Each row is followed by its class.
[-252  -53   51  398  324  -57  222  460 -232  403   15  -57  -13 -148
  -55 -196  432  -90  657  189  179   35  -84  168  226  353   75  461
 -477  153   70   -1] -> X
[  25   51   45  -99   49  286 -561  -17 -141  210 -165 -289  -81  315
 -131  329 -595 -142 -133 -153  -14  -94  -31  -30   91  303 -205   82
  167 -156 -455   92] -> G
[ 193   47 -159  371 -707  178  249  249   17 -128  -86  -21  141   85
  166 -276  247 -229   95  -94 -100  250  101   -4  -74   56  140 -393
    8  -92  420 -251] -> A
[ -73  -19  -15  165  195  -22  371   85 -125  -10 -180   73  -40  -68
 -191 -123  315 -100  319   -6  165   78  147  137 -190  -61  -40  274
 -267  173 -148 -116] -> X
[ -23  -11   11   27  390   86  179  -12  106  415  -46 -270   14  -42
  285  433 -366  -63  104  -20   18 -270  -27   87  368  438  -14  389
  -24  297   99  118] -> W
[ 351    7 -118  322 -398  155  221  -77 -286  -38 -159 -334  -51  -18
  190 -246  236 -107  235   48   54  105  330 -206 -183  430   56 -393
 -111  -75  427 -280] -> R
[  64   38  -50  137  417  -47   53   38   59  509  -85 -181  -91   40
  218  268 -478  -61   -6  -17 -106 -309  -94 -107  469  604  -16  309
  -61   60   29  171] -> R
[  57  -31 -226  343 -495  219  156   67 -117  115  -22 -208  171   72
   79 -230  -97  -91   60  -22  -49  122   13 -113  -38  135  -33 -276
  -29  -94  297 -207] -> C
[-149 -246  -78  -43 -263  118  273  132  -90  126 -215 -151   48  177
  -98 -319   40    0  114  139  115  242   34   42 -203   80 -161 -222
  -46  -68   23 -139] -> M
[-100 -169 -113  234 -152  259  303  292 -108  394 -163  -75  266   46
  -75 -259  100  105  198  281 -194   78 -237   91  -25  -57   -8 -140
 -258 -184   73    3] -> G
[  39 -102  -10   91  148   93  266  112 -131  107 -277 -189   -3  -45
  -63  -25  257  -83  221 -127 -112  187  -82   55  171    8 -114  109
 -297   39  265  -90] -> Z
[-114 -263 -143 -124 -291   51  395   63  -27  117 -102 -150  202   25
 -138 -370  233  164   14   25  -41  -53   38  105  -48 -143  -87 -252
 -176 -178  255 -118] -> X
[ 144   31 -102   91   91  -51  348  575    9  366  331  254   62   16
  139 -171  229 -139  402  340  159  151   14  -93 -289  303 -109   56
  -69  214   21  136] -> C
[  -2   14  129  226  149  164   18  204 -179  149 -177  -81  -52 -112
 -162 -302  510  -63  334  147   57   71  185  221 -207  305  134  367
 -212  220 -172  -82] -> L
[  82  -93  -50  -90  335   34  188 -152  141  279   15 -269   55   35
  254  217 -278  -11 -163 -138  -26 -325   93  -46  322  428  -29  121
  114  250  104   80] -> E
[-144  -66  -72   29  249  -76  143  -73   90  303 -173 -317  -55   54
  287  191 -323 -103 -108 -152  -60 -124   46 -142  440  693  -57  237
   26  298  -63  -14] -> F
[-342   98    3  475   46 -199  449  150 -128 -145 -180  179   61  -69
   88    9  547 -211 -121  -94  120  -47  222  135 -353   -5  313  104
 -174  255 -178   -4] -> M
[-149 -321 -143    3  282  -46  383   84  -40  186  -86    4  400   76
 -120 -213  337  188  -29  -58 -121 -181 -331  212   44 -205   28   -8
  -92  -83   45  -56] -> P
[-129 -205  -66 -246 -311   -5  549  387  360 -466 -215 -135 -121  113
  656  555  215  -93 -279 -343 -182  275  216  198  219   -4  265 -292
   97   27  198 -256] -> P
[ 236 -113 -240  443 -184    0  272  166 -228   39  -45 -188  -42  212
   -1 -341   23 -214  116 -107  -35 -168  -17  -33  -56  125  -46 -366
    5 -285  351 -219] -> W
[-111 -149  -96 -154  167  -93  438   42  -41   75  -13  -61  531   25
   -5  224  231  -58    4   28 -207 -309 -337   20 -104 -273  -49 -227
 -281 -313  -50    5] -> Z
[ -32 -142  292  409 -341  175  246  176 -339  -99   91   58  248  -23
 -515 -131  867  140  136  351  263   33  370  126 -469  296  140  371
 -169  -54 -718  -32] -> X
[  -5 -102    5  -53 -434   84  -58  158 -151  166 -137 -145  139   56
  -28 -279  195  116  -30  216  -32  198  -34  131 -396   10 -140 -154
   30  -84  227  -11] -> Y
[  88  -19  -17    5  187  118  -23  114   94  316  -84 -222  -82   46
  228  200 -345  -17   -6  -40    9  -69   59   40  296  449   19  351
   50  165   96   -7] -> X
[  11  171 -169  464 -307   24  211   99 -238  351 -205 -335   79  113
  356 -115 -211 -181  378  221 -111 -245 -149   70 -174   -2  -36 -198
 -145  -59  555  -31] -> P
[ -64  -44   16 -104  110  -44  247  491  -22  199  144  -67  -86   -1
  -67  -34  345 -155  564  177   30 -174  -78  365 -120  -67  -28   39
 -269 -151   83  -14] -> W
[-125   67 -145   33  270 -168  513  697 -178  161  208   82  -88  -52
   37   98  580 -201  168   10  118 -137   15  329 -350  179   73  308
 -250  144  361  -35] -> E
[ 347  -51 -259  111 -123 -102  525   25  -73   -2   75 -151  343  -85
  397  111   60 -326  165 -128   34 -222 -116  -27  -72  -24    3 -371
  -35 -158  509 -238] -> A
[ 221   69   44  -25  619  -51  265  171  -48  -27  -10  196 -308  -94
 -224 -127  471  -94  333   53  258 -226  289  133 -223  384  116  253
 -205  196   21  -39] -> G
[  42  171  -35  175  -95   64  295  238  245  393   18  -57  -51  224
   73  121 -313 -134  256   60 -137 -213   -6  -18  408  268   86  320
  -91   20   40   48] -> A
[ -90  -72  124  412  541 -148  497  204 -173  154    5   37   82    7
 -176   -7  517 -158  550  305  176   80    2  -37 -226  265  -21  469
 -355  328 -188   -8] -> F
[  -6 -159   15  243  578  -51  326  253 -101  178   18   59  -82  -37
 -164 -144  342  -32  440   98  264  -32   15  281 -157  160    8  415
 -147  305  -36  -77] -> C
[-215  -55  -24  281  406 -109  552  225  -58  317  -30   28   55 -172
  -87    4  388 -102  387  102   18  -37   26  179   -9  153   82  530
 -402  248 -213  -42] -> P
[-234   29 -118 -100   -5   35   72 -249  106  350 -247 -341    7   66
  329  146 -591 -136  -69  -80   21  -42  134 -140  225  368  -56  124
   38  340  -99  -30] -> X
[ 227 -132 -247  465  -28   61  303   36 -326  284 -167 -258  160 -139
   84 -358   35 -205  313   78  -17   86  -75  -27 -152  280 -110  -18
 -175  -40  240 -309] -> L
[ -14 -281 -181  -41 -104  266  312  166  -91  253 -139 -158  119    7
  -26 -352   88  125   22  100 -105  130 -122  101   29  194 -148 -213
  -34  -17  173  -99] -> E
[ 418    6 -170  292 -533  203  408  329  -38   29   22 -101   -5  157
   83 -235  145  -50   60  132 -173 -237  -34  244 -241  -89  108 -329
  111 -415  379 -201] -> M
[ 111 -181 -112   58 -144  252  378  119 -145  171 -149  -94  193  -83
 -190 -314  288  103  101  213 -182  146 -102   42 -169  -26  -36 -113
 -227 -158  233 -115] -> L
[ 389 -108 -396   42 -663  208 -185  449 -412  165  -73 -339 -311  225
  505 -145 -890 -369  -21 -219  464  316 -104  176 -207  190 -750 -345
  619   48  673 -182] -> Z
[ -10    2   17  118   99 -186 -313  335 -201  531   77 -315  -93   31
  391  251 -334 -198    7   55   82 -169 -108 -175  397  702   87  -19
 -101 -317  305  194] -> M
[ 209 -319   -2  151  307  196  394  -28  -45  112   63 -270  -12   -1
 -427 -247  431  460  -11  -66 -359 -352   75   97  196    2 -142   15
 -214 -125  308   11] -> C
[ 163 -185 -171  499 -456  204  499   22  -66  151  -87 -374  319 -175
  337 -279  136 -223  141   61  -86  -66   61  -35   73  365   38 -433
 -155  -69  455 -239] -> Y
[ -70  -68   69   25  433  152  629  -23   41 -277 -143    5   10  -14
 -554 -121  711  117   -8  -27 -162 -176  230  148 -383 -185   54  306
 -417  154   57 -169] -> Y
[  13   97 -501   19 -292   85   97  258   45  229  -39  145  112  161
 -122 -466 -177 -128 -396 -198 -185 -136  -59   47 -263  -98  194 -386
  -16 -297  539 -187] -> Z
[ 194  -96 -222  458 -559   47  259   62  -96  349   93 -196  131 -101
  216 -398  -63   13  214  226   29  143  123  -93  -67  158   32 -293
  -84 -104  597 -147] -> R
[ 181   56 -229  424 -455  193   92   -8 -380  185 -161 -297  154 -173
   96 -209  -39 -182   69   24 -144   54  -91  -51 -113   99  -39 -238
 -194 -296  402 -220] -> E
[ 263    7 -398  219 -535   60  623   65 -101  -20  -14 -180  142   43
  288 -246  -36 -281  183  -42  -18  -29   -2  -79 -181  -56  -84 -484
  -28 -133  556 -383] -> Z
[ 245  -76 -298  277 -307  -21  394   -1  -94  147  -38 -217  100  -89
  309 -143  -17 -294   73 -105   56  204   87 -181  -24  489  -53 -226
    1   86  458 -294] -> R
[  24   89    7  118   31   73  -25  178 -370   16 -303   15  -79 -125
 -199 -198  514 -153   92   18  156  211  105  163 -452  182   84  142
 -187   89   82  -94] -> F
[ 209   -3 -232  376 -617  177  211  179 -176   19    4 -224   63   56
  192 -208   23 -259  174   85  -96  258   51 -107 -231  189  -62 -406
   12 -119  277 -278] -> X
[-186  -35 -237 -240 -245   -5  146  147  213  304 -103 -194   58    3
  479  305 -523 -133 -320 -290  -40  -87   23   71  331  234   -5  -59
  117   38   78   -5] -> C
[ 521   54 -266  263 -513   37  299  337 -154  135  -41 -115  -42  -67
  407 -192  252 -280  204  -85   44  110   89  135 -149  135  126 -412
   64 -136  789 -220] -> G
[  53 -173 -117  173  280  249  344  178  -97  304  -76  -28  152   -9
 -152 -177   53  120   75  149 -185   10 -138   -3  -48  252 -199   82
 -146  124   24   24] -> A
[-146 -168  -50  415  320   97  287   74  -87  599  -74  -99  209   45
 -272 -203  -40  179  342  236 -297 -276 -333   60  285   79 -223   32
 -340  -69   93  296] -> P
[ 125  -51 -231  125 -530  228  371  163  -49    4  -32 -229  188   59
  263 -330   77 -301  238  -69   78  104   -9   44 -107  -75  -65 -364
   36   26  434 -302] -> W
[ -34 -127  -95    7  -64  123   69    5 -175  189 -224 -118  115   19
 -306 -290   38  261   70   69 -156  143 -138   14  -45  -17 -163  148
 -218 -159  183 -167] -> A
[-153 -370 -189 -107 -219   13  500  379   37 -188 -252  -15 -197   18
 -240 -524  568  -40 -143 -230 -154  326    6  320  -40  240 -145  -66
   -6   47  -18 -398] -> Z
[ 433 -121  -90  253  287  175  469  -53   59  -17  181 -188 -197  -21
  -46 -321  -13  145  258   51  -17 -146  138  -36   44 -158 -242   71
  -50  262  803 -134] -> Z
[ 150   62 -230  351 -897  232 -166  107 -288  -50 -153 -442   96   -9
  145 -451  146 -111   25  -51 -308   22   79   74 -352  -97  -53 -776
 -126 -405  845 -272] -> Z
[-156  -93   17  216  129   72  270  393 -155  -41  -83  112   -2  -53
 -194 -244  617  -38  232   46  227  134  210  227 -284  273  138  304
 -255  147 -221 -191] -> R
[  17 -123   63   85  312  121   54  -76  129  272  -99 -331  -10   97
  247  189 -321  -32   12  -54  -25 -238   45  -42  480  555  -22  188
   82  265  -56   82] -> X
[-107 -220  -97   64   63   86  351  105   34  160 -146   20  305   22
 -140 -261  243  101  -77   46 -149   89  -59   13  -60  -87   40  -58
 -228  -66  126  -47] -> E
[-104 -198 -122  -17  -51  -24  199   68  -89  235 -330  -40  154   64
  -23 -267  106   17   40  119   -2  270  -63   15 -210  163  -63 -137
  -97   43  127  -68] -> X
[ -69 -264 -202  -69   94 -231  784  311 -131  151  178 -150  132  149
  181  194  154  -39  244  199  -69 -143 -252   30 -196  -61 -354 -332
 -111  -54  285   23] -> Z
[ 162 -251 -246  349 -294  188  317  102  -84  304  -39 -286  236  -39
  275 -389  -97 -109  348  158  -34   85 -185   26  114  208  -61 -312
   -7  -84  224 -306] -> G
[-266  -11   81  119  -17   -2  482  346   99 -232    7   71  -63   87
 -357 -443  772  -47  299  -36  110  -66  464  274 -465   37 -122  393
 -257  394 -153 -190] -> W
[  57 -141 -491  596 -445  120  575  285 -270  262  -23 -164   68 -240
 -134 -338  228 -348   87  -76 -242  307   -1   95 -334  392 -176 -366
 -273 -123  425 -360] -> Y
[  -1  -42  117  248  166   -6  250  283 -213  120  -95 -111 -227  -96
   14 -217  546  -69  531  210  235   57  232  198 -153  421   84  231
 -227  265  156  -74] -> W
[ 140 -208   82   97  280   53  661  178  -10 -206  148  -12   17 -100
  -90 -170  680 -109  491    1  349 -226  318  177 -114  137  -55   41
 -191  243  -40 -127] -> C
[-183 -138 -116  100 -568  169  199  249  -43  487 -144 -136  105  -31
   85 -432   91  189  340  384 -122  595  -75   29   34  -27   30 -120
 -221  -21  376  -83] -> E
[ 342  -56 -230  245 -551   38  437  205 -217   60  -56 -231  162  -42
  413 -176  191 -279  296   72   23  195    7  -34 -243  203  -67 -425
    9  -67  509 -304] -> A
[  70 -117  -54 -104  243    6  118   -9   84  272 -129 -252 -153   90
  297   62 -351 -168   -2 -127  141 -236   71   11  424  465   58   46
  124  136    3  -32] -> Z
[ 183   85 -154  157 -215   79 -293 -106 -381   69 -130 -294    2 -183
  -12   15  -67  -12 -272  156 -121 -351   10  133 -504  177  429 -245
 -116 -625  267 -290] -> C
[-248 -114   63  132   26   82  254  364 -101  -52  -40   41    8   56
 -314 -322  612 -115  382  180  162   26  181  279 -435   65   50   38
 -270   69 -281 -143] -> G
[-166   64  -37 -247  178 -159  236  278  272  283 -105  118  163  102
  368  248  -30 -135 -181 -150   81  -71 -167    1  454  275  403  369
   -4   41  -20   10] -> M
[-212 -474   -1  342  298  168  260  158 -272 -127  -43  220  164 -177
 -519 -628  899  218   47  215  114  564  170  -62 -313  446  267   57
 -264  139 -529 -333] -> A
[-139 -278 -268  160 -252    7  599  -60 -341  287 -385 -151  202  -85
  -24 -223   45  140  -21  323 -150  472 -142 -288 -300  321 -287 -225
 -273  -33  148 -169] -> G
[-197 -131 -194  456 -100  218  412  -90 -187   58 -435 -350  343 -107
  -79 -254  263 -193   22 -300 -145  134   17   41  -51  232 -116   40
 -354  127  216 -365] -> M
